B:
1: [-104  816   27   55 -193 -202  135 -750 -379 -141  -59  750 -193  347
  304 -196  -61   79  329  867 -107 -228  179]
2: [ 143 -453 -141   35  -33  135   16  665  196   37  -56 -305   93 -315
   -9 -119 -123  -66 -402 -570  130   -1    7]
3: [   4   -1   43 -111  -55   24   33  -35  -66   61  -35  -71   24   68
  -63    3   46  -28  -41   76  -13  -67   40]
4: [  40 -131   17  -75   -6   24   66  362  115  -29  -27    3   11 -143
   58 -130   53 -102 -263 -107  -13  -37   89]
5: [ -18   11  -41  -20   -3  -21   71  -34   31  -11  -28   14    9  -36
  -28   34  -49   12 -123   -1  -27  -45   14]
6: [ 122  185   70  -31 -123  -80  239  241   10   39 -184  542   81  123
  198 -323  -89 -209  -20  230  -71   -4  210]
7: [ -34   55  -22  -95   -9   44   27  -81  -97   18  -19 -107  -89    0
    7  -20   -9  -14 -103   77   60  -86   32]
8: [  71   43   22  -17   66  125   55   99  -35  115  -74  -37  -96   83
   25 -111   60  -29  127  -89  -54  107  102]
9: [ -88    1   24 -149   17   95  -70 -248 -154   54   56 -374 -115   42
 -135  140  117   60  -34   53   39 -101  -34]
10: [ -38  261   -2  -54 -128  -78   31 -375 -205   -4  -55  184   -5  170
   29  -25  -23   85   89  384  -36 -163   82]
11: [-135  383 -121  -30   31  -75   -2 -672 -231  -64  -30  121 -171  107
   46   84  -87  231  104  411  -14 -130   47]
12: [ -94  147    2 -108   32   15   18 -233 -103  -28   26  -74 -148   17
    2   37   56   21  -73  174    8  -91   27]
13: [ -21  -43   10  -76  -61  -10   57   85   20  -25   -1  -43   17  -65
  -17   -9    5  -64 -217    8   14 -106   15]
14: [  44  210  127  108 -203   -7  123 -114 -106   59   -7  187   47  247
  -31  -25   49  -72  242   95 -140  -56    3]
15: [  89 -107 -117  -31   90  -15   90  103  121   87 -177  103  122  -29
  -30  -27 -133   87  -57  -99  -82  109  119]
16: [ 142 -273 -247  -76  239   79   12  461  198   44 -224    9    1 -274
  139 -240 -141  123 -251 -277   29  164  250]
17: [  53 -104   -2   78 -220  -57   33 -137   -6   78  -34  -41  282  118
 -232  189  -61  103   65  -71 -115 -105  -76]
18: [ -54  294   86  -41  -72 -114  156 -246  -60  -34  -32  328   -7  155
   36  -12   18  -59   39  344 -124  -81   67]
19: [ 108 -304   22  -33  -56  128   34  430   97  117  -35 -271   99  -80
 -104  -37   23 -104 -166 -364   25   17    1]
20: [-117  -17 -108  -70  110   25  -14 -135   19  -82   54 -236 -148 -177
  -39  122  -10   91 -253  -52   47  -78  -32]
21: [ 37 -30 -97  15  74  -2  42  61  83  -2 -85  71   6 -71  26 -44 -45 104
 -56 -80 -79  45  98]
22: [  35 -323  -72  -22  107   62   66  386  256   12  -16 -229   58 -245
 -100   60  -30  -37 -324 -419  -19   72  -22]
23: [  29   53   93 -103  -61  -15  116  -15  -26   94  -73   85   75  146
  -66  -10   32  -96   16  125  -79  -16   59]
24: [ 47  59  18 -51 -89 -42  42 -79 -61  50 -96 146 100 121 -12 -50  17  55
  68 171 -96 -61 113]
25: [  79 -109  -32  -19  117  143  112  228   82  147  -93 -156  -43  -16
  -55  -33  -59  -87  -32 -297   -1  160   28]
26: [  64  119   88  -99  -70   77   30   19 -161  107  -76   42  -55  174
   52 -173   98  -63  134  158  -26  -27  142]
27: [ 204 -345  123 -115 -263  -10   35  568   85  120 -129   55  365   27
  -59 -194   78 -135 -159  -87  -65 -100  144]
28: [-221  129  -95 -123  225    2  -47 -461  -29 -114  103 -256 -258 -124
  -75  244   73  183 -159  113  -16  -63  -41]
29: [ 136  -80   19 -135  -42  106   32   49 -121  251 -181  -94  113  197
  -96  -81  -29  -13  138    9    1   55  117]
30: [   5 -186    6 -216   17   10   -3  201   52   11  -45 -131   52 -117
  -29  -46   71  -35 -305   18   24  -83  101]
31: [ -14 -160  -61 -141    7  -19  -83  201   59 -112   -3  -69   -6 -222
   73 -103   99   88 -328   24   10 -144  140]
32: [-131  413  115 -155  -54  -28  147 -306 -217  -45   28  159 -232  143
  113  -78   38 -192  -62  456   50 -156   42]
33: [  89 -139  -32  -97   -4  -10   63  215   78   71 -140   71  132  -29
  -10  -96  -39    0 -127  -31  -45   10  135]
34: [ 156 -128  125  -66  -91  118  190  482   50  191 -113  -10   86   85
  -22 -182  -11 -314  -63 -202   14   81   56]
35: [ -27  -76 -127  -89   82  105  -48  -80  -76   49  -33 -310 -109  -89
  -45   39  -56  102 -132  -93  104  -35   13]
36: [-137  583  116  -75  -97  -20  149 -697 -370   54    8  166 -222  373
   14   51  -10  -94  260  554    3 -129  -19]
37: [ -90  273  294 -147  -73    3  210 -122  -88   47   74   74  -99  233
  -66   38  197 -326   23  270  -91  -58  -30]
38: [ -22  -30   85 -131  -77   59  111  -12  -63  106    1 -216   14   73
 -145   91  -14 -186 -142  -12   68  -72  -79]
39: [ 250 -431   99  -55 -175  100   44  790  155  155 -123  -72  280  -48
  -36 -247   87 -178 -155 -356  -40   20  136]
40: [ 130 -216  116  -69 -127  109   53  380   20  154  -53 -164  134   59
  -97  -86   96 -156  -46 -201  -21   -5   44]
41: [ -87  118 -183  253  -40   29   17  -93    4 -193  127  -88 -213 -223
  102   41 -127  113 -160 -229   59 -131 -112]
42: [-154  153   49 -133   -1   12   20 -333 -136  -34   96 -198 -154   32
  -80  152   84  -22 -112  188   31 -148  -63]
43: [ -91  202  -35  -32  -77 -113  105 -291  -60  -80  -11  169  -12   23
    8   61  -91   15 -125  260  -17 -154   -2]
44: [ -23 -163 -160   92   28  -10  -21  134  158 -135   43 -116  -11 -286
    7   52  -49  147 -281 -270  -21  -70  -15]
45: [  23 -103   31  -63 -126   72  -18   55  -82   68   11 -232   38   21
  -95   18   50  -28  -81  -64   40 -118  -16]
46: [-142  283    0  -78   39  -33  -13 -230 -113 -179   82   94 -271  -64
  173  -81  138   59 -111  311  -19 -160  100]
47: [  84  190  136  -54 -103 -104  275  105   40   74 -158  500  137  204
   58 -164  -43 -222   44  246 -153   31  140]
48: [ 133 -350  -85 -105   -6  -23  -15  359  166   64 -158  -15  257 -132
  -59  -75  -32   95 -217 -155  -59    0  153]
49: [ -82  249  -34    5   86  -90  151 -229   46  -80  -27  261  -97    7
   54   31  -46   28  -41  174 -116    8   50]
50: [ -10  -19 -111  -46  -57  121 -105 -254 -229   95  -17 -372  -77   42
  -96   72  -56  150   25  -28  127 -120  -24]
51: [ 220 -141   80  150 -190   50  219  512  143  162 -125  172  230   97
  -36 -154  -94 -226   49 -337  -98   96   25]
52: [  35 -114  -24  -66    0  -63   62  174  137  -20  -75  111  122  -90
   -4  -36    0   16 -197  -11  -91  -26  101]
53: [-200  144  -57  -66   97   38  -43 -265  -74 -166  159 -254 -311 -173
   34  108   89   67 -242   66   70 -158  -53]
54: [ -65  139   64 -109   14  -21   78   48   -1  -96   26  110 -140  -53
  115 -110  110 -100 -181  174  -28  -90   92]
55: [ -73  231  -76  -64   42  -72   56 -331  -86  -52  -60  168  -89   33
   62    3  -59  110  -27  285  -38  -75   90]
56: [ 120 -118  196  -53 -138   59  194  514  102  107  -40   59  112   55
  -16 -161   88 -337 -119 -161  -55   19   43]
57: [  84  -39  -87  -30  -53    6  -21 -131  -87  122 -146    0  133  110
  -74   -2  -77  173  117   48  -50  -18  100]
58: [  69 -141  -41  -43  -75  -85   65  242  132  -28  -96  167  181  -97
   16  -83  -41   14 -225  -11  -75  -68  112]
59: [ 220 -158   84  -25  -34   16  256  523  200  205 -227  276  250  103
  -26 -186  -81 -236   -7 -185 -136  189  144]
60: [-103  142  -40 -135  110   14   36 -285  -82   -1   -9  -87 -154    6
  -21   79    0   47  -83  166   14  -37   28]
61: [ 208 -275  164   71  -98   40  240  630  290  178 -105  115  299   67
 -143  -60   31 -272  -12 -413 -201  174   18]
62: [ 224 -451 -267  186  -16   97  -69  411  183  112 -166 -191  246 -188
  -86  -40 -195  264  -45 -599  -32   96   62]
63: [ -99  129  -60  -92  -28   27  -36 -235 -166  -61   39 -148 -170  -43
   40    4    3   59 -143  166  100 -181   14]
64: [-281  440  125 -303  140  -58   43 -716 -230  -72  100  -36 -312  153
  -38  184  197   -9  -36  617  -31 -145   14]
65: [ 320 -306   29 -177 -122   -6   97  507   68  298 -374  268  440  174
  -37 -294  -82  -56   51    9 -103  104  309]
66: [-156  107  -57 -169  151   42  -91 -465 -140  -11   43 -289 -194    3
  -99  186   99  191  -28  177   -1  -74    9]
67: [-114  294  137  -83 -105   49    2 -411 -275   19   98 -130 -186  213
  -49   70  165  -41  141  291   -7 -162  -36]
68: [ 268 -430 -173  128 -107   73  -59  654  173   64 -175   -4  250 -194
   62 -259  -93  148 -108 -461  -36   30  177]
69: [-279  551  -23  -60  -15 -116   -1 -781 -278 -229  140  127 -333   55
  115  106   50  136  -30  590    9 -282   -9]
70: [-115  108   86   17 -118 -188   85  -11  135 -251  124  266   36 -121
   46   43  142  -23 -265  179 -173 -211    9]
71: [-171  181    5 -161   46  164 -176 -582 -362   42  129 -544 -323  109
 -117  182  183  154  105  187  108 -163  -61]
72: [-155  137 -121 -111  -10   13 -203 -679 -297  -37   58 -331 -138   45
 -112  214   55  352   46  283   49 -227  -17]

[ -17    7  -47  -82  -65   31    1  -46  -42  -13 -153  207   18  -42
   12 -130   -6   16   54   60  163   -9  -19  126  -29   94  -78]	47
[ 256  -22 -236   12 -213 -142  -96  191 -151    9 -128  289 -353  140
   60 -220  266  272 -146   15   91  -89 -154  -76   54 -134 -309]	13
[-434  -39 -100 -109   98  188   72 -424   44  160  -32  338  461 -195
   75  280  -93 -382 -283  118 -128  -18  132  107  205  258 -243]	19
[ 287  365  -68  -82 -104  121 -263  -18  -60 -377   54   21 -278  325
 -152 -327  125  540  272   85  244  -91 -326 -219 -380  -43  -52]	72
[ 444  -41  188  290 -136 -196 -102  118 -255 -194 -103  103 -120 -104
   75 -231  145  190  421 -348  162   44 -192  248    6 -128  -82]	15
[ 217  -39  -18  111 -276 -293  190  166 -328   -3   65  206 -166  168
  -17  -36  395   22   21  -27   -5   34 -117 -191  203  -60 -513]	34
[-385  349 -169 -476  137   77  -19 -129   96   72 -162  -35   99 -121
  -99 -121  -76 -148  126  340   79  127  372  136 -168  217   74]	58
[  29  136  133   85  259  -33   60 -321 -159  -76  -93 -215  237  136
   59 -107    0  -35  259   82 -125   -9  131 -261  122  186  -76]	40
[ 324  351  235  -11 -139  187 -136  -62  -86 -548   98  -60 -107  315
 -252 -363   -8  499  638   14  447  -19 -439 -107 -520   64  110]	62
[ -40 -135   81  -73  375  306 -169 -208  246  -52 -400 -109   -6  327
   22 -545 -328  353  119  212  421 -210 -159 -210 -398  150  581]	1
[-177  147  -82 -291  -81   74   17   -6   29  -14 -109  172   -3  -40
 -107 -142  -21  -17  108  188  241   66   52  160 -189  131   -4]	55
[-215   71  -67 -201   -5  277  -19 -243   96  -54 -128  253  184   -5
  -45  -73 -174   -4  -25  197  220  -64  -62   97 -142  237    8]	33
[-226  -81  -71 -183   57   59  150 -105   25  137 -222  138   99   88
    9 -145  -60  -96  -95  262  147  -36   95  -76   11  210  -22]	4
[ 586 -116   67  269 -144  165  -52 -100 -177 -318 -388  153 -122  291
  162 -516 -189  555  197   30  337 -306 -413 -122   15  176  -31]	22
[ 513  -48  -25  155 -126  -31  -57   74 -191 -195 -336   79 -284  275
  119 -506    1  489  165   51  253 -200 -250 -147    8   41  -73]	20
[-312 -338  165    5 -209 -512  329  358 -187  384  130  366   71 -454
  -71  281  441 -684   74 -341   51  411  205  518  166 -206 -270]	16
[-416  289 -179 -493 -158   -9  244  -43  -42  107  -39  182  138 -125
 -156   59   50 -319   20  388   69  176  328  138    7  279 -277]	64
[-290  -98  -83 -186  239  197   33 -268  138  159 -358   97  215   -2
   93 -186 -256  -98 -120  272  138  -92  164   18    0  275  171]	41
[ 389  243  136   58  -79 -371   82  252 -336 -206  116 -280 -380  476
 -177 -346  462  327  469   36   88   93 -118 -501 -147 -155 -218]	39
[ 271   71 -163  -46 -393 -117  -73  274 -168 -131    9  356 -377  106
  -80 -190  303  288   22  -32  238  -11 -276   48 -111 -146 -330]	5
[-304 -357  180  284  302 -401  -96   -8  -52  394  161  172  231 -484
  128  372  383 -590  -27 -604 -261  282  196  382  186 -371  -38]	68
[ 252   99  -14  -72   -8  341 -124 -174   49 -312 -329   46  -97  359
  -11 -539 -281  541  195  276  435 -261 -312 -184 -295  245  200]	18
[  -5  -97  205  143   23 -329  158   86 -213   65  164   -2    5   98
  -80   37  382 -176  201 -173  -19  169  -29 -152   34 -139 -199]	26
[-240  431 -249 -475 -116   57  119  -93  -54  -29  -62   64   17   81
 -148  -86   41  -44   40  472   51   64  243  -94  -51  279 -275]	42
[  42  340 -290 -402   18  496 -174 -278  159 -257 -452   61  -73  297
  -10 -546 -421  526   24  585  377 -295  -81 -152 -297  414  178]	43
[-262 -151  328  137  -80 -559  354  174 -312  239  351  121  228 -333
 -125  408  540 -712  289 -395 -150  460  216  263  210 -186 -383]	8
[ -93  -14 -214  -60 -128 -529   48  307 -243  340   51  234 -194 -288
   51  164  555 -346 -135 -171 -246  253  322  206  296 -276 -484]	30
[-656 -408  -63 -140  153 -273  200   60   76  610  -32  349  224 -378
   48  318  238 -735 -373 -100  -94  242  364  312  199  -92 -100]	46
[-525   34  -62 -314  397 -113  110 -153   85  365 -234 -143  240 -182
   32  -26  -24 -445   10  231 -100  172  567   66   59  161  149]	31
[ 281    8  -45  162   76 -196 -257   85 -132  -30  -93   26 -246   26
  101 -221  247  233  117 -218   -5  -17  -78   -9  -20 -235  -56]	10
[ 495 -191  190  315 -426    3  143   77 -287 -311   -9  364 -114  283
  -29 -218  122  337  199 -127  364 -137 -588  -94    0   38 -322]	25
[ 418 -136  -48  363   94  -16 -235 -152 -158  -94 -174  125 -112  197
  240 -222  103  367  -71 -170  -61 -245 -270 -236  166  -96 -169]	45
[ 239  218 -145   16  -24 -320 -198  204 -205  -41  102  -33 -398  190
  -46 -163  491  251   99  -86  -89   60  -33 -245  -63 -302 -271]	27
